146,121,101,144,140,105 ⇒ 121

126,119,120,128
119,135,112,124
141,144,131,107
⇒ 124

145,149,156,120,151,148 ⇒ 149

118,154,124,132,121,140,105 ⇒ 124

134,121,122,131,142,128
124,118,129,152,138,128
⇒ 118

129,126,138,136,101,140,131 ⇒ 138

131,106,107,139,106 ⇒ 131

129,137,120,105,124,117,106
123,132,150,128,143,108,118
129,131,108,128,134,129,143
⇒ 108
---
[[156 149 113 115 131  98]
 [108 143 104 118 155 146]
 [115 149 107 143 105 141]]: 113

[[117 127 128 129 127 130]
 [103 128 123 129 125 129]
 [152 127 127 128 125 128]]: 128

[[107 125 112 117]
 [134 139 128 135]
 [125 127 125 127]]: 112

[[140 130 130 149]
 [134 143 144 125]
 [117 130 130 105]]: 130

[[116 120 134 115]
 [103 140 115 143]
 [134 124 139 122]]: 134

[[130 121 108 123 141 107]
 [118 130 134 128 127 140]
 [127 150 123 139 117 121]]: 108

[[119 113 146 116 112 115 126]
 [115 106 129 108 102 109 112]
 [141 117 131 139 123 137 140]]: 146

[[110 130 111 144 124 132 121]
 [150 120 128 124 141 129 122]
 [112 128 127 129 128 127 137]]: 111

[[117 137 120 131]
 [136 107 132 124]
 [124 138 126 130]]: 120
---
[[143, 124, 112, 136, 140, 115, 144, 113, 117, 137],
 [134, 130, 141, 129, 142, 121, 132, 121, 117, 141],
 [137, 143, 115, 109, 133, 123, 131, 115, 120, 118],
 [132, 130, 135, 128, 136, 125, 130, 124, 122, 135],
 [134, 126, 117, 139, 128, 130, 138, 130, 135, 129],
 [130, 146, 120, 104, 127, 130, 124, 122, 126, 112],
 [129, 133, 125, 119, 129, 125, 126, 123, 123, 124]] 117

[[116, 114, 120, 129, 126, 124, 121, 141, 138, 128, 121, 112, 147, 125, 138],
 [126, 137, 118, 112, 136, 113, 128, 137, 136, 126, 128, 116, 134, 122, 110],
 [116, 123, 110, 136, 107, 119, 133, 131, 140, 131, 133, 129, 113, 131, 125],
 [122, 120, 126, 122, 104, 118, 132, 114, 137, 122, 132, 128, 142, 126, 136],
 [134, 120, 120, 120, 123, 108, 124, 137, 135, 125, 124, 113, 147, 124, 123],
 [152, 120, 128, 124, 112, 116, 124, 127, 128, 137, 124, 125, 144, 122, 122]] 125

[[125, 133, 134, 129, 131, 123, 128, 107, 105, 126, 137, 116, 157, 129, 125],
 [116, 120, 121, 123, 139, 119, 123, 117, 114, 129, 117, 127, 143, 132, 119],
 [142, 134, 146, 130, 114, 134, 114, 126, 112, 128, 135, 121, 156, 126, 121],
 [126, 131, 131, 133, 118, 131, 132, 128, 136, 123, 119, 129, 130, 114, 124],
 [110, 123, 124, 128, 131, 120, 130, 111, 118, 123, 108, 125, 150, 117, 114],
 [120, 129, 129, 132, 122, 127, 134, 123, 133, 123, 115, 128, 133, 114, 123],
 [141, 131, 126, 127, 131, 133, 129, 142, 138, 133, 146, 132, 101, 142, 143],
 [141, 129, 126, 126, 132, 134, 126, 143, 137, 133, 144, 132, 104, 143, 141],
 [108, 125, 124, 129, 135, 116, 134, 101, 111, 122, 115, 119, 156, 118, 117],
 [146, 129, 133, 128, 116, 141, 121, 156, 148, 132, 132, 138, 103, 130, 133],
 [106, 123, 117, 128, 142, 115, 137, 106, 118, 123, 116, 124, 140, 123, 123]] 129

[[130, 132, 125, 140, 125, 134, 108, 139, 136, 112, 136, 113, 128, 141],
 [139, 124, 125, 150, 126, 113, 125, 117, 124, 120, 107, 129, 133, 125],
 [144, 123, 122, 145, 122, 111, 130, 117, 124, 126, 109, 135, 137, 123],
 [133, 123, 144, 137, 146, 121, 118, 128, 133, 103, 132, 124, 127, 127],
 [107, 135, 130, 118, 140, 137, 125, 142, 138, 130, 146, 128, 134, 135],
 [112, 128, 118, 126, 107, 134, 137, 119, 116, 139, 124, 125, 140, 139],
 [132, 139, 120, 135, 127, 126, 104, 115, 131, 132, 121, 141, 118, 141]] 128

[[140, 134, 121, 128, 125, 127, 128, 128, 151, 123, 146, 122, 126, 125],
 [122, 129, 129, 124, 129, 125, 128, 128, 120, 128, 122, 133, 127, 128],
 [131, 131, 125, 127, 127, 126, 129, 127, 129, 129, 130, 128, 126, 128],
 [130, 131, 125, 127, 127, 126, 129, 127, 129, 128, 130, 128, 126, 127],
 [122, 129, 129, 124, 129, 125, 128, 129, 120, 128, 122, 133, 127, 128],
 [136, 132, 123, 128, 126, 126, 130, 123, 127, 133, 128, 126, 124, 128],
 [121, 125, 127, 126, 127, 130, 124, 133, 128, 123, 130, 125, 133, 132],
 [120, 118, 141, 134, 133, 135, 127, 130, 119, 129, 117, 131, 133, 127],
 [131, 128, 128, 129, 128, 129, 128, 127, 132, 127, 131, 127, 128, 127]] 126

[[129, 115, 134, 118, 124, 126, 133, 131, 129, 130, 124, 123],
 [121, 104, 144, 114, 122, 114, 140, 129, 131, 134, 130, 130],
 [130, 123, 125, 128, 123, 127, 129, 127, 124, 127, 129, 128],
 [121, 104, 142, 112, 127, 114, 137, 130, 132, 133, 128, 129],
 [122, 103, 144, 114, 122, 113, 139, 130, 130, 133, 130, 130],
 [127, 115, 137, 114, 124, 125, 143, 124, 126, 133, 126, 130],
 [129, 115, 137, 114, 123, 125, 143, 123, 126, 133, 126, 130],
 [129, 117, 134, 119, 123, 123, 132, 127, 127, 129, 125, 124],
 [129, 116, 134, 121, 118, 125, 132, 129, 127, 129, 125, 121],
 [130, 126, 127, 129, 124, 128, 129, 128, 127, 128, 129, 128]] 124
